Below are the code and all the weights of a small trained network. Each question names an input and a target symbol and asks about switching units off, where a switched-off unit gives its printed mean instead of its output.

import numpy as np


def w(rows, s, z=0):
    codes = np.array(rows[::2]) - 128.0
    scale = np.full(codes.shape[1], s)
    scale[-1] = z or s
    return codes * scale


def f(y):
    return y / 2 * (1 + np.tanh(0.7978845608 * (y + 0.044715 * y**3)))


def softmax(a):
    e = np.exp(a - a.max(-1, keepdims=True))
    return e / e.sum(-1, keepdims=True)


def log_softmax(a):
    a = a - a.max(-1, keepdims=True)
    return a - np.log(np.exp(a).sum(-1, keepdims=True))


def net(x, mask):
    ids = ['βεζηλμξ'.index(c) for c in x.split()]
    T = len(ids)
    res = E[ids] + P[:T]
    u = 0
    for l in range(2):
        r = res
        for j in range(2):
            rows = slice(2 * j, 2 * j + 2)
            q, k, v = (r @ M[l][rows].T for M in (Q, K, V))
            z = softmax(np.where(np.tri(T) > 0, q @ k.T / 2**0.5, -1e9)) @ v
            o = O[l][rows]
            res = res + np.where(mask[u + j], z, o[:, -1]) @ o[:, :-1]
        u += 2
        y = f(res @ A[l][:, :-1].T + A[l][:, -1])
        res = res + np.where(mask[u : u + 8], y, B[l][:, -1]) @ B[l][:, :-1]
        u += 8
    return log_softmax(res[-1] @ U[:, :-1].T + U[:, -1])


Q, K, V, O, A, B = {}, {}, {}, {}, {}, {}
E = w([
[69,104,131,111],'β',
[98,150,115,113],'ε',
[125,158,233,111],'ζ',
[194,111,148,196],'η',
[165,217,174,154],'λ',
[108,68,63,159],'μ',
[174,139,127,2],'ξ',
],0.021)
P = w([
[89,222,60,66],'0',
[64,217,90,81],'1',
[69,181,105,100],'2',
[73,156,113,110],'3',
[79,129,121,122],'4',
[83,111,123,130],'5',
[89,89,135,140],'6',
[92,69,138,148],'7',
[96,55,140,158],'8',
[100,41,143,164],'9',
[114,26,152,168],'10',
[102,25,143,177],'11',
[107,2,158,185],'12',
],0.0098)
Q[0] = w([
[176,66,8,137],'L0H0',
[178,202,73,166],'L0H0',
[35,101,155,185],'L0H1',
[164,92,207,114],'L0H1',
],0.012)
K[0] = w([
[71,55,9,160],'L0H0',
[139,210,54,175],'L0H0',
[116,73,132,189],'L0H1',
[138,91,189,94],'L0H1',
],0.012)
V[0] = w([
[82,1,225,136],'L0H0',
[14,160,69,166],'L0H0',
[98,124,87,232],'L0H1',
[135,238,142,107],'L0H1',
],0.0069)
O[0] = w([
[119,244,28,113,142],'L0H0',
[198,42,80,101,178],'L0H0',
[173,57,213,1,4],'L0H1',
[174,94,86,157,170],'L0H1',
],0.0066,0.0028)
A[0] = w([
[59,246,63,2,86],'L0N0',
[94,189,185,143,118],'L0N1',
[158,190,214,155,116],'L0N2',
[125,152,205,7,166],'L0N3',
[61,181,152,78,103],'L0N4',
[205,10,122,176,1],'L0N5',
[114,175,233,188,184],'L0N6',
[195,170,93,127,225],'L0N7',
],0.0088,0.0052)
B[0] = w([
[154,142,246,148,254],'L0N0',
[107,119,99,134,180],'L0N1',
[50,158,119,100,191],'L0N2',
[195,156,118,159,198],'L0N3',
[187,103,148,190,188],'L0N4',
[84,202,118,199,149],'L0N5',
[83,165,58,132,245],'L0N6',
[130,173,70,110,192],'L0N7',
],0.011,0.0053)
Q[1] = w([
[120,26,129,165],'L1H0',
[46,166,149,57],'L1H0',
[136,41,203,75],'L1H1',
[110,2,182,202],'L1H1',
],0.0072)
K[1] = w([
[191,121,87,73],'L1H0',
[110,100,187,187],'L1H0',
[120,228,168,78],'L1H1',
[125,167,110,2],'L1H1',
],0.01)
V[1] = w([
[2,73,227,152],'L1H0',
[31,212,30,164],'L1H0',
[69,127,144,147],'L1H1',
[64,59,78,219],'L1H1',
],0.0073)
O[1] = w([
[6,132,254,11,163],'L1H0',
[123,124,166,204,255],'L1H0',
[161,98,181,140,151],'L1H1',
[78,18,162,135,134],'L1H1',
],0.0082,0.0063)
A[1] = w([
[90,69,84,133,39],'L1N0',
[220,112,130,79,161],'L1N1',
[129,11,62,130,186],'L1N2',
[71,129,39,102,2],'L1N3',
[96,83,97,117,47],'L1N4',
[2,154,73,162,10],'L1N5',
[171,96,7,159,15],'L1N6',
[240,151,246,143,5],'L1N7',
],0.0094,0.0078)
B[1] = w([
[99,182,204,128,128],'L1N0',
[172,116,146,112,165],'L1N1',
[126,44,147,172,176],'L1N2',
[95,170,124,219,139],'L1N3',
[141,135,250,163,120],'L1N4',
[208,116,124,103,253],'L1N5',
[174,79,106,94,141],'L1N6',
[146,135,92,120,189],'L1N7',
],0.016,0.0071)
U = w([
[74,117,126,54,243],'β',
[142,50,44,132,135],'ε',
[93,202,229,233,38],'ζ',
[90,68,153,171,105],'η',
[67,172,1,185,245],'λ',
[137,104,133,131,75],'μ',
[240,112,162,128,2],'ξ',
],0.0097,0.0076)

Each question gives the input, a string of symbols that net reads in full, and the target symbol t.
The units are the heads (2 rows each of Q, K, V and O) and the neurons (one row each of A and B). Each row of codes is followed by its name. A weight is (code - 128) times the scale printed after its matrix; where a second scale follows, it is the last column's (O, A, B and U).
mask holds one flag per unit, layer by layer, with each layer's heads first. A switched-off unit (its flag False) gives its mean, the last column of its rows in O or B, instead of its output. The means were averaged over made-up inputs and are rounded, as every weight is.
A unit's drop is (log p(t) with every unit on - log p(t) with that unit switched off) / (log p(t) with every unit on - log p(t) with every unit switched off).
The circuit of an input: a set's keep is (log p(t) with only the set's units on - log p(t) with every unit switched off) / (log p(t) with every unit on - log p(t) with every unit switched off). Starting from the 12 units with the biggest drops (on a tie, the unit counted first), units are removed one at a time, each time the one whose removal leaves the highest keep (on an exact tie, the one counted first), for as long as the keep stays at least 0.8.
units of the circuit, in order: the units of the circuit, biggest drop first
top k neurons: the k neurons with the biggest drops, biggest first
top k neurons in layer l: the k neurons of layer l with the biggest drops, biggest first
which heads matter: for each layer, one digit per head in row order, 1 if its drop is at least 0.15 and else 0, layers parted by /
input β μ ζ ζ ζ β ζ β μ μ β, target ξ: units of the circuit, in order	[L0H1; L0N3; L0N2]
input ζ β λ λ ζ η, target ζ: which heads matter	10 / 10
input λ ζ μ λ ζ β λ ζ, target β: top 4 neurons	[L0N0; L0N2; L0N7; L1N5]
input η β ε ζ β λ β β ξ ε ξ β β, target λ: top 2 neurons	[L0N4; L1N5]
input β ξ ξ β ξ ε β β ε ξ β β ξ, target β: top 2 neurons in layer 0	[L0N7; L0N4]
input ε ξ λ η ξ β β ε ξ, target η: top 2 neurons in layer 0	[L0N5; L0N7]
input η ξ η ξ η η β η, target λ: which heads matter	11 / 00
input β ζ ξ ζ λ, target λ: units of the circuit, in order	[L0N0; L0N6]
input ξ β ζ β β β μ β λ β β ξ β, target β: units of the circuit, in order	[L0H1; L1H0]
input λ ξ η, target ε: units of the circuit, in order	[L1H0; L1N6]
input β ξ λ μ λ λ λ ε, target η: top 2 neurons in layer 0	[L0N2; L0N0]
input ζ β β λ ζ β ε β λ μ ζ, target β: units of the circuit, in order	[L1H0; L0N0; L0N6; L0N2]
input λ ξ μ, target ε: top 2 neurons	[L1N6; L0N6]
input ε ξ ξ μ, target ε: which heads matter	11 / 11
input η ε μ ξ, target ξ: top 4 neurons	[L0N0; L0N6; L1N1; L0N2]
input β β ξ ε, target β: units of the circuit, in order	[L1H0; L0N0; L0N6]
input ξ λ ε, target ε: which heads matter	10 / 10
input ζ λ η ε, target η: which heads matter	11 / 00
input β β η β β ξ μ β η ε β β ε, target β: which heads matter	01 / 10
input ε ξ ξ, target ξ: top 3 neurons in layer 0	[L0N6; L0N2; L0N0]
